Below are the code and all the weights of a small trained network. Each question names an input and a class and asks about switching units off, where a switched-off unit gives its printed mean instead of its output.

import numpy as np


def w(rows, s, z=0):
    codes = np.array(rows[::2]) - 128.0
    scale = np.full(codes.shape[1], s)
    scale[-1] = z or s
    return codes * scale


def f(y):
    return y / 2 * (1 + np.tanh(0.7978845608 * (y + 0.044715 * y**3)))


def log_softmax(a):
    a = a - a.max(-1, keepdims=True)
    return a - np.log(np.exp(a).sum(-1, keepdims=True))


def net(x, mask):
    res = np.array(x, float).reshape(1, 4) / 4 @ E
    y = f(res @ A[0][:, :-1].T + A[0][:, -1])
    res = res + np.where(mask, y, B[0][:, -1]) @ B[0][:, :-1]
    return log_softmax(res[-1] @ U[:, :-1].T + U[:, -1])


A, B = {}, {}
E = w([
[85,167,50,21,55,161,68,89,123,110,116],'x0',
[120,124,230,102,161,174,93,101,34,152,31],'x1',
[196,78,141,48,94,98,106,221,75,49,165],'x2',
[225,126,66,70,160,88,129,68,128,254,140],'x3',
],0.0089)
A[0] = w([
[64,154,127,170,126,131,128,72,149,170,91,138],'N1',
[166,133,153,104,113,116,117,164,95,82,135,97],'N2',
[150,121,151,75,113,103,125,177,119,81,142,140],'N3',
[98,137,161,153,100,135,114,128,114,99,131,53],'N4',
[123,133,52,159,117,127,128,163,196,108,202,97],'N5',
[191,119,131,81,130,114,125,152,114,139,132,74],'N6',
[186,118,211,215,144,124,146,160,127,141,136,5],'N7',
[160,111,144,92,130,130,93,172,80,101,140,91],'N8',
[128,126,232,78,137,163,102,104,43,156,26,95],'N9',
[143,130,137,100,122,125,114,155,124,108,153,182],'N10',
[79,140,95,78,91,157,112,106,114,112,106,63],'N11',
[137,121,95,142,107,121,123,156,165,113,170,128],'N12',
[65,140,100,60,119,151,113,107,136,98,116,58],'N13',
[109,138,98,57,99,129,108,94,123,135,113,89],'N14',
[187,120,144,141,147,110,146,119,132,162,136,40],'N15',
[11,126,150,159,116,146,125,176,133,29,98,31],'N16',
[58,139,129,164,141,140,104,80,154,151,121,106],'N17',
[188,128,85,89,135,122,118,89,113,211,102,53],'N18',
[129,127,165,105,131,139,95,144,97,144,105,112],'N19',
[134,120,129,104,139,138,153,126,116,97,137,48],'N20',
[89,122,124,146,126,118,122,114,141,155,114,121],'N21',
],0.012,0.0015)
B[0] = w([
[112,106,118,130,93,238,166,121,125,107,47,198],'N1',
[117,104,120,131,127,212,151,131,139,129,84,177],'N2',
[120,156,117,139,127,207,159,100,118,134,47,187],'N3',
[132,133,147,117,118,138,100,117,135,154,189,160],'N4',
[105,135,61,106,118,28,170,68,126,96,130,204],'N5',
[121,138,163,126,120,206,122,98,138,154,133,168],'N6',
[119,125,156,152,174,54,83,248,99,122,85,200],'N7',
[110,120,108,146,109,203,145,118,126,127,64,180],'N8',
[107,138,24,119,109,11,180,64,167,92,179,252],'N9',
[129,116,107,144,127,152,160,128,138,148,99,157],'N10',
[124,121,144,170,181,80,118,220,111,124,111,181],'N11',
[109,128,87,141,120,81,143,85,141,108,142,171],'N12',
[134,117,170,164,174,62,116,202,110,140,93,179],'N13',
[142,107,190,165,149,84,103,208,116,99,128,183],'N14',
[130,126,182,119,115,141,78,161,118,107,162,159],'N15',
[181,138,197,76,124,163,61,80,131,195,244,226],'N16',
[147,124,98,135,122,207,167,132,116,120,52,183],'N17',
[146,144,198,96,121,184,70,100,130,170,227,205],'N18',
[133,134,88,137,115,93,151,116,138,110,122,164],'N19',
[138,138,139,133,116,139,128,116,123,140,103,135],'N20',
[133,117,110,103,108,165,140,126,117,117,104,149],'N21',
],0.014,0.017)
U = w([
[86,159,57,110,100,26,183,66,173,90,167,255],'0',
[155,161,202,79,109,157,61,94,140,200,212,20],'1',
[104,112,125,142,96,223,184,124,125,132,38,88],'2',
[113,104,181,183,180,47,90,255,97,115,106,133],'3',
],0.01,0.00048)

Each question gives the input, the list of numbers given to net, and the class t.
The units are the neurons (one row each of A and B). Each row of codes is followed by its name. A weight is (code - 128) times the scale printed after its matrix; where a second scale follows, it is the last column's (A, B and U).
mask holds one flag per neuron, in row order. A switched-off neuron (its flag False) gives its mean, the last column of its row in B, instead of its output. The means were averaged over made-up inputs and are rounded, as every weight is.
A unit's drop is (log p(t) with every unit on - log p(t) with that unit switched off) / (log p(t) with every unit on - log p(t) with every unit switched off).
The circuit of an input: a set's keep is (log p(t) with only the set's units on - log p(t) with every unit switched off) / (log p(t) with every unit on - log p(t) with every unit switched off). Starting from the 12 units with the biggest drops (on a tie, the unit counted first), units are removed one at a time, each time the one whose removal leaves the highest keep (on an exact tie, the one counted first), for as long as the keep stays at least 0.8.
units of the circuit, in order: the units of the circuit, biggest drop first
unit that matters most: the unit with the biggest drop
top k neurons: the k neurons with the biggest drops, biggest first
drop when u is switched off: that unit's drop, to one decimal
input [7,0,6,5], class 3: unit that matters most => N14
input [2,8,-2,8], class 0: top 3 neurons => N9, N16, N19
input [-4,8,4,-8], class 0: top 2 neurons => N9, N18
input [7,-5,-7,-5], class 2: top 4 neurons => N1, N17, N9, N7
input [7,-5,-2,-3], class 3: top 3 neurons => N9, N13, N11
input [4,-6,7,-2], class 2: top 2 neurons => N9, N3
input [3,-3,4,3], class 2: units of the circuit, in order => N9, N16
input [-1,-6,-8,-1], class 2: top 2 neurons => N9, N1
input [-1,6,8,4], class 2: top 2 neurons => N8, N2
input [7,6,-1,3], class 3: top 4 neurons => N14, N11, N13, N5
input [5,5,-3,1], class 0: top 4 neurons => N9, N7, N15, N19
input [2,-6,1,-7], class 1: top 2 neurons => N16, N9
input [0,-7,-2,-8], class 1: top 4 neurons => N16, N9, N4, N19
input [-4,5,-7,6], class 2: top 2 neurons => N1, N16
input [7,-2,5,6], class 3: units of the circuit, in order => N14
input [6,-5,-6,-4], class 2: top 3 neurons => N9, N1, N17
input [8,-3,6,-2], class 3: top 3 neurons => N13, N11, N14
input [-8,4,4,-8], class 1: top 2 neurons => N16, N4
input [7,-5,2,0], class 3: drop when N13 is switched off => 0.1
input [-4,-1,8,6], class 2: unit that matters most => N16
input [6,7,-3,2], class 0: drop when N7 is switched off => 0.2
input [2,6,-5,6], class 0: drop when N9 is switched off => 7.2
input [-7,7,-6,-2], class 0: drop when N13 is switched off => 0.2
